Small tables with named rows and columns. After each table, cells are looked up by row and column.

Tute:
|  | Zek | Digon | Lak |
|---|---|---|---|
| Sepigap | 96 | 131 | 92 |
| Zokug | 165 | 125 | 234 |
| Magusit | 212 | 115 | 35 |
| Vukov | 2 | 98 | 114 |

What is the Zek of Vukov in Tute?
2
What is the Lak of Sepigap in Tute?
92
What is the Digon of Magusit in Tute?
115
What is the Digon of Zokug in Tute?
125
What is the Lak of Zokug in Tute?
234
What is the Zek of Zokug in Tute?
165
What is the Lak of Vukov in Tute?
114
What is the Digon of Sepigap in Tute?
131
What is the Zek of Magusit in Tute?
212
What is the Digon of Vukov in Tute?
98
What is the Lak of Magusit in Tute?
35
What is the Zek of Sepigap in Tute?
96
Which row has the largest Digon? Sepigap

Mol:
fields: Verupep, Seromo, Nagom, Dib
Susiro: [611, 540, 596, 692]
Sos: [319, 617, 743, 465]
Nozaz: [527, 704, 560, 342]
Ter: [663, 644, 455, 201]
Rezizur: [578, 506, 602, 703]
Kibe: [585, 582, 638, 599]
Nakal: [957, 575, 104, 508]
Pak: [608, 395, 567, 720]
Vit: [721, 577, 438, 605]
Vatadof: [500, 678, 602, 428]
Vetod: [648, 511, 554, 605]

Seromo of Nozaz: 704
Seromo of Sos: 617
Seromo of Susiro: 540
Seromo of Ter: 644
Nagom of Vatadof: 602
Seromo of Vit: 577
Verupep of Nakal: 957
Which row has the largest Seromo? Nozaz

Tev.tsv
	Telimuv	Musiv	Toguziz	Vufenir	Puze	Tos	Kulusos
Tugir	-55.9	-29.7	-4.6	56.7	-66.4	45.8	-20.1
Dekese	75.2	22.6	28.2	-31.2	-66.3	67.0	70.9
Fomes	-97.0	-54.3	48.6	-63.2	-92.0	-3.7	33.2
Bopuvim	-71.8	-68.3	-15.3	-50.6	13.6	42.0	-35.3

Vufenir of Dekese = -31.2
Puze of Tugir = -66.4
Kulusos of Fomes = 33.2
Musiv of Dekese = 22.6
Musiv of Tugir = -29.7
Musiv of Fomes = -54.3
Puze of Fomes = -92.0
Vufenir of Tugir = 56.7
Telimuv of Fomes = -97.0
Which row has the largest Vufenir? Tugir

Vot:
columns: Vupuda, Lonavo, Sak, Vifa, Popud
Mokavi: [130, 189, 88, 216, 176]
Rodutam: [132, 169, 102, 202, 181]
Rup: [125, 142, 138, 177, 89]
Zus: [109, 136, 84, 146, 127]
Let: [118, 143, 100, 127, 192]
Fomuv: [101, 54, 159, 63, 32]
Lurafis: [92, 68, 132, 44, 65]

Mokavi, Popud => 176
Fomuv, Lonavo => 54
Mokavi, Vupuda => 130
Let, Lonavo => 143
Rodutam, Lonavo => 169
Let, Sak => 100
Fomuv, Sak => 159
Fomuv, Popud => 32
Mokavi, Vifa => 216
Rodutam, Vifa => 202
Zus, Vifa => 146
Which row has the largest Popud? Let

Table Mef
fields: Kup, Nid, Tonir, Zaze, Nog
Kunuso: [473, 413, 552, 537, 472]
Zok: [650, 653, 335, 533, 429]
Naraki: [645, 532, 542, 717, 499]
Puz: [534, 704, 386, 560, 486]
Baf: [609, 449, 600, 512, 616]
Nad: [694, 450, 574, 887, 543]
Buz: [401, 443, 533, 393, 732]
Vode: [408, 191, 661, 710, 558]
Nepor: [628, 578, 443, 745, 356]
Bisev: [541, 420, 585, 624, 542]
Migamum: [494, 348, 618, 718, 555]
Nufese: [680, 412, 559, 755, 504]
Fese: [563, 436, 561, 540, 428]
Tetumim: [580, 580, 531, 323, 459]

What is the Zaze of Kunuso in Mef? 537
What is the Nog of Bisev in Mef? 542
What is the Nid of Fese in Mef? 436
What is the Nid of Buz in Mef? 443
What is the Tonir of Naraki in Mef? 542
What is the Kup of Migamum in Mef? 494
What is the Nog of Nufese in Mef? 504
What is the Nid of Naraki in Mef? 532
What is the Tonir of Buz in Mef? 533
What is the Nog of Nad in Mef? 543
What is the Zaze of Vode in Mef? 710
What is the Zaze of Zok in Mef? 533
What is the Kup of Tetumim in Mef? 580
What is the Tonir of Kunuso in Mef? 552
What is the Nog of Vode in Mef? 558
What is the Tonir of Baf in Mef? 600
What is the Nog of Baf in Mef? 616
What is the Nog of Puz in Mef? 486
What is the Tonir of Bisev in Mef? 585
What is the Tonir of Zok in Mef? 335
Which row has the largest Kup? Nad

Table Kosufo
columns: Nug, Tepo
Ris: [31, 81]
Dudugo: [57, 56]
Sulog: [39, 36]
Fitaku: [41, 58]
Bokese: [6, 60]

Ris, Tepo => 81
Bokese, Nug => 6
Fitaku, Nug => 41
Dudugo, Nug => 57
Dudugo, Tepo => 56
Bokese, Tepo => 60
Sulog, Nug => 39
Ris, Nug => 31
Sulog, Tepo => 36
Fitaku, Tepo => 58

Gol =
|  | Kolotan | Fovobo | Zavof | Far | Rud |
|---|---|---|---|---|---|
| Kozo | 55692 | 21698 | 59282 | 29193 | 28661 |
| Depadu | 39349 | 87900 | 40018 | 74891 | 80992 |
| Nugopog | 46378 | 64079 | 43034 | 81623 | 68094 |
| Fato | 42434 | 66216 | 41701 | 76018 | 68414 |
| Sot | 35993 | 83094 | 40324 | 79364 | 77855 |

Depadu, Rud -> 80992
Fato, Zavof -> 41701
Nugopog, Kolotan -> 46378
Nugopog, Fovobo -> 64079
Nugopog, Zavof -> 43034
Kozo, Rud -> 28661
Sot, Rud -> 77855
Kozo, Kolotan -> 55692
Depadu, Kolotan -> 39349
Depadu, Fovobo -> 87900
Sot, Zavof -> 40324
Sot, Kolotan -> 35993
Nugopog, Rud -> 68094
Kozo, Far -> 29193
Fato, Far -> 76018
Fato, Rud -> 68414
Sot, Far -> 79364
Fato, Fovobo -> 66216
Nugopog, Far -> 81623
Kozo, Zavof -> 59282

Table Furunog
         Vunapa   Labo    Pef  Febode  Zopinef  Gemoba    Gim
Mil       -0.12  -0.39   0.47   -0.08    -0.05    0.31  -0.35
Ref       -0.09  -0.24   0.21    0.43    -0.50   -0.27   0.03
Gaz       -0.20  -0.28   0.48   -0.11    -0.20    0.28  -0.36
Vuna       0.32  -0.33  -0.20    0.13     0.54    0.00   0.13
Zogale    -0.36   0.07   0.36   -0.19    -0.48    0.13  -0.31
Desu      -0.07  -0.35   0.27    0.44    -0.44   -0.20  -0.01
Zavudag   -0.10  -0.27   0.37   -0.27     0.12    0.40  -0.37
Sisiges   -0.27   0.12   0.14    0.16    -0.66   -0.24  -0.03
Gog        0.33  -0.36  -0.20    0.24     0.46   -0.08   0.18
Neme       0.15   0.10  -0.30   -0.35     0.56    0.17   0.01

Gemoba of Vuna = 0.00
Pef of Neme = -0.30
Vunapa of Neme = 0.15
Gim of Zavudag = -0.37
Gemoba of Gog = -0.08
Gemoba of Gaz = 0.28
Zopinef of Zogale = -0.48
Vunapa of Vuna = 0.32
Vunapa of Ref = -0.09
Febode of Neme = -0.35
Gemoba of Zavudag = 0.40
Febode of Sisiges = 0.16
Labo of Zavudag = -0.27
Febode of Gog = 0.24
Pef of Ref = 0.21
Zopinef of Sisiges = -0.66
Labo of Gaz = -0.28
Vunapa of Zogale = -0.36
Zopinef of Gog = 0.46
Gim of Vuna = 0.13

